Below is a small trained network, with its code and all its weights. Each question gives an input and a class and asks what happens when units are switched off, that is, made to give their printed mean instead of their output.

import numpy as np


def w(rows, s, z=0):
    codes = np.array(rows[::2]) - 128.0
    scale = np.full(codes.shape[1], s)
    scale[-1] = z or s
    return codes * scale


def f(y):
    return np.maximum(y, 0)


def log_softmax(a):
    a = a - a.max(-1, keepdims=True)
    return a - np.log(np.exp(a).sum(-1, keepdims=True))


def net(x, mask):
    res = np.array(x, float).reshape(1, 3) / 4 @ E
    y = f(res @ A[0][:, :-1].T + A[0][:, -1])
    res = res + np.where(mask, y, B[0][:, -1]) @ B[0][:, :-1]
    return log_softmax(res[-1] @ U[:, :-1].T + U[:, -1])


A, B = {}, {}
E = w([
[221,126,28,187,65,203,117,194,223],'x0',
[11,109,105,255,26,205,47,164,73],'x1',
[214,249,224,240,43,141,139,38,59],'x2',
],0.0075)
A[0] = w([
[254,113,38,205,92,191,120,190,202,114],'N1',
[23,89,102,225,103,180,128,148,106,77],'N2',
[216,123,53,163,89,144,120,139,200,39],'N3',
[142,150,161,157,123,130,138,116,116,78],'N4',
[236,177,117,43,184,96,158,146,127,57],'N5',
[11,124,254,94,163,93,137,90,27,69],'N6',
[179,170,141,196,138,138,145,86,73,85],'N7',
[28,78,45,49,167,125,121,196,149,92],'N8',
[230,204,254,218,82,128,125,104,67,96],'N9',
[38,63,91,90,184,133,127,149,185,71],'N10',
[20,142,109,179,89,164,109,134,86,61],'N11',
[46,132,204,81,169,116,135,110,77,180],'N12',
[75,121,129,151,108,116,123,116,108,109],'N13',
[163,126,88,141,122,145,140,134,147,236],'N14',
[209,108,176,49,167,123,137,93,156,42],'N15',
[83,120,124,161,108,133,130,137,111,246],'N16',
[56,150,119,157,95,132,109,179,93,86],'N17',
[209,128,155,88,155,116,128,110,154,214],'N18',
],0.012,0.011)
B[0] = w([
[127,197,65,65,203,54,114,112,51,224],'N1',
[162,141,243,151,130,101,136,103,185,199],'N2',
[175,220,130,45,145,89,141,106,103,172],'N3',
[162,117,105,111,107,122,118,122,131,150],'N4',
[158,127,214,196,145,73,129,94,166,178],'N5',
[136,234,71,52,182,70,116,131,84,215],'N6',
[164,77,78,91,100,127,142,120,171,184],'N7',
[195,91,62,119,53,186,158,94,143,203],'N8',
[178,78,68,117,46,200,129,84,144,254],'N9',
[185,106,87,101,56,158,100,67,135,182],'N10',
[182,121,226,120,145,65,131,91,167,187],'N11',
[64,173,61,130,159,124,134,176,91,205],'N12',
[125,109,160,118,159,105,130,92,112,154],'N13',
[5,125,97,163,121,174,137,203,130,189],'N14',
[167,93,237,98,158,91,118,118,149,166],'N15',
[12,88,144,238,140,175,135,220,170,204],'N16',
[177,71,162,126,181,103,105,127,144,168],'N17',
[77,88,182,200,135,148,118,165,176,192],'N18',
],0.021)
U = w([
[173,92,75,120,50,200,140,71,127,106],'0',
[108,225,96,78,198,107,130,121,84,102],'1',
[153,105,242,183,175,106,117,95,148,118],'2',
[3,114,106,206,134,192,138,192,124,253],'3',
[156,118,199,99,122,178,104,124,2,80],'4',
],0.0098,0.0066)

Each question gives the input, the list of numbers given to net, and the class t.
The units are the neurons (one row each of A and B). Each row of codes is followed by its name. A weight is (code - 128) times the scale printed after its matrix; where a second scale follows, it is the last column's (A, B and U).
mask holds one flag per neuron, in row order. A switched-off neuron (its flag False) gives its mean, the last column of its row in B, instead of its output. The means were averaged over made-up inputs and are rounded, as every weight is.
A unit's drop is (log p(t) with every unit on - log p(t) with that unit switched off) / (log p(t) with every unit on - log p(t) with every unit switched off).
The circuit of an input: a set's keep is (log p(t) with only the set's units on - log p(t) with every unit switched off) / (log p(t) with every unit on - log p(t) with every unit switched off). Starting from the 12 units with the biggest drops (on a tie, the unit counted first), units are removed one at a time, each time the one whose removal leaves the highest keep (on an exact tie, the one counted first), for as long as the keep stays at least 0.8.
circuit, biggest first: the units of the circuit, biggest drop first
unit that matters most: the unit with the biggest drop
k most important neurons: the k neurons with the biggest drops, biggest first
drop of u: that unit's drop, to one decimal
input [8,8,7], class 1: circuit, biggest first : [N1]
input [5,-2,4], class 1: 3 most important neurons : [N1 N8 N3]
input [-3,-5,5], class 0: 4 most important neurons : [N9 N2 N11 N16]
input [5,4,4], class 1: 2 most important neurons : [N1 N8]
input [5,-4,-4], class 1: 2 most important neurons : [N9 N1]
input [-3,0,3], class 3: 2 most important neurons : [N1 N8]
input [8,8,-2], class 1: 2 most important neurons : [N1 N3]
input [4,-2,0], class 1: 2 most important neurons : [N1 N16]
input [-7,-2,7], class 0: 4 most important neurons : [N9 N1 N7 N3]
input [-6,-4,-6], class 0: 4 most important neurons : [N8 N10 N1 N3]
input [4,2,0], class 1: 2 most important neurons : [N1 N18]
input [-7,5,-8], class 0: 2 most important neurons : [N8 N10]
input [-4,-5,5], class 0: 3 most important neurons : [N9 N1 N2]
input [-2,7,6], class 2: circuit, biggest first : [N11]
input [-3,7,-5], class 2: 2 most important neurons : [N2 N9]
input [-7,-6,8], class 0: 2 most important neurons : [N9 N1]
input [-2,-2,1], class 3: drop of N1 : 0.2
input [7,8,3], class 2: drop of N12 : 0.4
input [1,-3,2], class 3: drop of N11 : 0.4
input [-1,4,3], class 2: unit that matters most : N8
input [7,4,5], class 1: drop of N1 : 2.6
